Below is a small trained network, with its code and all its weights. Each question gives an input and a class and asks what happens when units are switched off, that is, made to give their printed mean instead of their output.

import numpy as np


def w(rows, s, z=0):
    codes = np.array(rows[::2]) - 128.0
    scale = np.full(codes.shape[1], s)
    scale[-1] = z or s
    return codes * scale


def f(y):
    return y / 2 * (1 + np.tanh(0.7978845608 * (y + 0.044715 * y**3)))


def log_softmax(a):
    a = a - a.max(-1, keepdims=True)
    return a - np.log(np.exp(a).sum(-1, keepdims=True))


def net(x, mask):
    res = np.array(x, float).reshape(1, 8) / 4 @ E
    y = f(res @ A[0][:, :-1].T + A[0][:, -1])
    res = res + np.where(mask, y, B[0][:, -1]) @ B[0][:, :-1]
    return log_softmax(res[-1] @ U[:, :-1].T + U[:, -1])


A, B = {}, {}
E = w([
[186,55,72],'x0',
[195,231,136],'x1',
[84,106,211],'x2',
[110,69,91],'x3',
[194,197,112],'x4',
[164,76,22],'x5',
[113,91,95],'x6',
[2,205,131],'x7',
],0.0076)
A[0] = w([
[75,66,163,34],'n1',
[86,143,202,122],'n2',
[217,2,114,138],'n3',
[55,139,175,142],'n4',
[119,53,66,80],'n5',
[202,56,88,66],'n6',
[52,195,2,97],'n7',
[65,154,57,121],'n8',
[88,153,52,87],'n9',
[68,90,61,96],'n10',
[73,122,131,29],'n11',
[86,97,17,98],'n12',
[154,101,232,175],'n13',
[49,171,142,81],'n14',
[111,174,97,2],'n15',
[210,161,188,192],'n16',
[248,199,110,135],'n17',
[75,148,189,164],'n18',
],0.011,0.0097)
B[0] = w([
[180,136,132,152],'n1',
[74,135,92,185],'n2',
[179,173,60,254],'n3',
[81,87,133,203],'n4',
[192,117,104,181],'n5',
[143,99,15,186],'n6',
[65,143,255,192],'n7',
[191,141,214,170],'n8',
[114,104,187,145],'n9',
[209,79,212,175],'n10',
[124,79,230,128],'n11',
[172,81,211,188],'n12',
[49,136,72,203],'n13',
[94,112,148,175],'n14',
[29,124,71,120],'n15',
[145,185,75,229],'n16',
[96,201,68,234],'n17',
[60,102,80,211],'n18',
],0.0093,0.0094)
U = w([
[63,85,110,133],'0',
[132,120,247,134],'1',
[164,153,118,159],'2',
[88,70,63,130],'3',
[142,200,103,11],'4',
[187,58,98,116],'5',
],0.014,0.012)

Each question gives the input, the list of numbers given to net, and the class t.
The units are the neurons (one row each of A and B). Each row of codes is followed by its name. A weight is (code - 128) times the scale printed after its matrix; where a second scale follows, it is the last column's (A, B and U).
mask holds one flag per neuron, in row order. A switched-off neuron (its flag False) gives its mean, the last column of its row in B, instead of its output. The means were averaged over made-up inputs and are rounded, as every weight is.
A unit's drop is (log p(t) with every unit on - log p(t) with that unit switched off) / (log p(t) with every unit on - log p(t) with every unit switched off).
The circuit of an input: a set's keep is (log p(t) with only the set's units on - log p(t) with every unit switched off) / (log p(t) with every unit on - log p(t) with every unit switched off). Starting from the 12 units with the biggest drops (on a tie, the unit counted first), units are removed one at a time, each time the one whose removal leaves the highest keep (on an exact tie, the one counted first), for as long as the keep stays at least 0.8.
circuit, biggest first: the units of the circuit, biggest drop first
k most important neurons: the k neurons with the biggest drops, biggest first
drop when u is switched off: that unit's drop, to one decimal
input [8,4,-2,2,8,8,-6,-6], class 4: circuit, biggest first -> n17
input [4,5,-5,-7,-4,-3,3,-6], class 4: circuit, biggest first -> n17, n16
input [3,-8,6,-7,5,7,-3,0], class 5: circuit, biggest first -> n17, n18, n7
input [-4,8,7,5,5,5,-3,-3], class 4: 2 most important neurons -> n17, n16
input [7,6,7,6,2,4,-4,6], class 1: circuit, biggest first -> n3, n6, n13
input [5,7,-4,8,-1,1,-2,-8], class 4: 4 most important neurons -> n17, n3, n16, n10
input [-4,-8,-4,7,5,3,4,0], class 5: 2 most important neurons -> n5, n3
input [-3,5,-4,8,-1,-4,-7,-4], class 4: 2 most important neurons -> n17, n16
input [-8,2,0,-4,-2,1,-1,6], class 0: 2 most important neurons -> n18, n2
input [-6,-7,0,-4,-2,6,-6,3], class 1: drop when n6 is switched off -> 0.1
input [0,0,5,-3,3,-4,-5,0], class 0: drop when n6 is switched off -> 0.1
input [0,5,5,-1,-5,-7,-7,-7], class 3: drop when n13 is switched off -> 0.3
